Below is a small trained network, with its code and all its weights. Each question gives an input and a class and asks what happens when units are switched off, that is, made to give their printed mean instead of their output.

import numpy as np


def w(rows, s, z=0):
    codes = np.array(rows[::2]) - 128.0
    scale = np.full(codes.shape[1], s)
    scale[-1] = z or s
    return codes * scale


def f(y):
    return np.maximum(y, 0)


def log_softmax(a):
    a = a - a.max(-1, keepdims=True)
    return a - np.log(np.exp(a).sum(-1, keepdims=True))


def net(x, mask):
    res = np.array(x, float).reshape(1, 2) / 4 @ E
    y = f(res @ A[0][:, :-1].T + A[0][:, -1])
    res = res + np.where(mask, y, B[0][:, -1]) @ B[0][:, :-1]
    return log_softmax(res[-1] @ U[:, :-1].T + U[:, -1])


A, B = {}, {}
E = w([
[109,87,187,74,184,36,35,66,182,145,133],'x0',
[144,154,180,180,104,122,101,251,180,153,79],'x1',
],0.014)
A[0] = w([
[40,99,68,89,127,111,175,86,66,55,171,120],'N1',
[110,140,100,143,178,135,133,100,108,87,130,250],'N2',
[161,151,155,214,150,143,46,195,182,166,92,118],'N3',
[115,169,100,114,149,154,175,17,80,176,192,96],'N4',
[128,180,191,157,96,129,96,220,177,160,46,60],'N5',
[175,211,59,171,96,217,254,163,87,139,143,106],'N6',
[125,158,148,175,107,99,108,240,176,160,79,133],'N7',
[107,123,123,145,170,75,159,179,105,129,140,209],'N8',
[187,140,109,100,123,120,90,145,95,96,123,121],'N9',
[129,67,157,66,219,137,174,95,90,109,208,86],'N10',
[146,173,57,215,34,238,199,166,33,68,131,116],'N11',
[96,54,220,83,239,58,34,96,214,178,150,91],'N12',
[138,118,102,119,126,167,159,68,32,89,166,85],'N13',
[178,86,96,90,145,136,116,113,120,108,132,104],'N14',
[110,112,45,95,192,127,117,113,64,116,182,83],'N15',
],0.0069,0.013)
B[0] = w([
[160,173,84,82,102,133,148,145,101,96,173,181],'N1',
[199,62,129,181,229,178,254,6,231,251,181,216],'N2',
[144,162,26,89,66,183,192,141,97,113,134,199],'N3',
[149,155,119,53,118,161,146,178,77,61,113,174],'N4',
[162,215,50,49,101,141,112,193,34,70,170,192],'N5',
[57,156,174,209,149,44,100,130,142,75,83,232],'N6',
[179,155,59,63,128,159,171,112,104,94,170,216],'N7',
[122,77,62,147,176,154,202,56,179,205,171,192],'N8',
[84,98,119,123,103,148,141,94,162,140,140,128],'N9',
[178,250,109,28,35,112,70,227,80,35,109,166],'N10',
[94,147,207,160,209,46,66,140,158,90,49,251],'N11',
[36,212,180,182,177,53,62,103,104,93,77,233],'N12',
[151,176,139,45,55,162,93,174,61,19,122,166],'N13',
[115,183,96,138,103,123,103,155,151,99,179,141],'N14',
[159,199,112,68,70,111,108,238,69,80,119,157],'N15',
],0.0075,0.017)
U = w([
[2,156,206,174,187,49,40,110,126,99,98,73],'0',
[181,166,51,57,77,176,148,147,56,93,168,79],'1',
[171,65,110,168,219,179,246,25,243,205,182,253],'2',
[109,48,145,122,85,133,106,126,127,145,139,95],'3',
],0.0096,0.0065)

Each question gives the input, the list of numbers given to net, and the class t.
The units are the neurons (one row each of A and B). Each row of codes is followed by its name. A weight is (code - 128) times the scale printed after its matrix; where a second scale follows, it is the last column's (A, B and U).
mask holds one flag per neuron, in row order. A switched-off neuron (its flag False) gives its mean, the last column of its row in B, instead of its output. The means were averaged over made-up inputs and are rounded, as every weight is.
A unit's drop is (log p(t) with every unit on - log p(t) with that unit switched off) / (log p(t) with every unit on - log p(t) with every unit switched off).
The circuit of an input: a set's keep is (log p(t) with only the set's units on - log p(t) with every unit switched off) / (log p(t) with every unit on - log p(t) with every unit switched off). Starting from the 12 units with the biggest drops (on a tie, the unit counted first), units are removed one at a time, each time the one whose removal leaves the highest keep (on an exact tie, the one counted first), for as long as the keep stays at least 0.8.
units of the circuit, in order: the units of the circuit, biggest drop first
unit that matters most: the unit with the biggest drop
k most important neurons: the k neurons with the biggest drops, biggest first
drop when u is switched off: that unit's drop, to one decimal
input [-3,3], class 2: units of the circuit, in order : N12; N10; N13
input [4,-5], class 1: units of the circuit, in order : N11
input [-6,-5], class 0: 2 most important neurons : N11; N6
input [-1,-3], class 2: units of the circuit, in order : N5; N2
input [6,-8], class 1: 2 most important neurons : N11; N10
input [3,-3], class 2: 4 most important neurons : N11; N6; N2; N5
input [6,-7], class 1: 3 most important neurons : N11; N10; N6
input [2,-3], class 2: 2 most important neurons : N5; N2
input [-4,-4], class 0: 4 most important neurons : N11; N6; N7; N3
input [-7,4], class 0: drop when N11 is switched off : 0.2
input [5,7], class 1: drop when N11 is switched off : 0.1
input [-1,1], class 2: drop when N1 is switched off : 0.0
input [-7,7], class 0: drop when N6 is switched off : 2.3
input [6,8], class 1: unit that matters most : N3
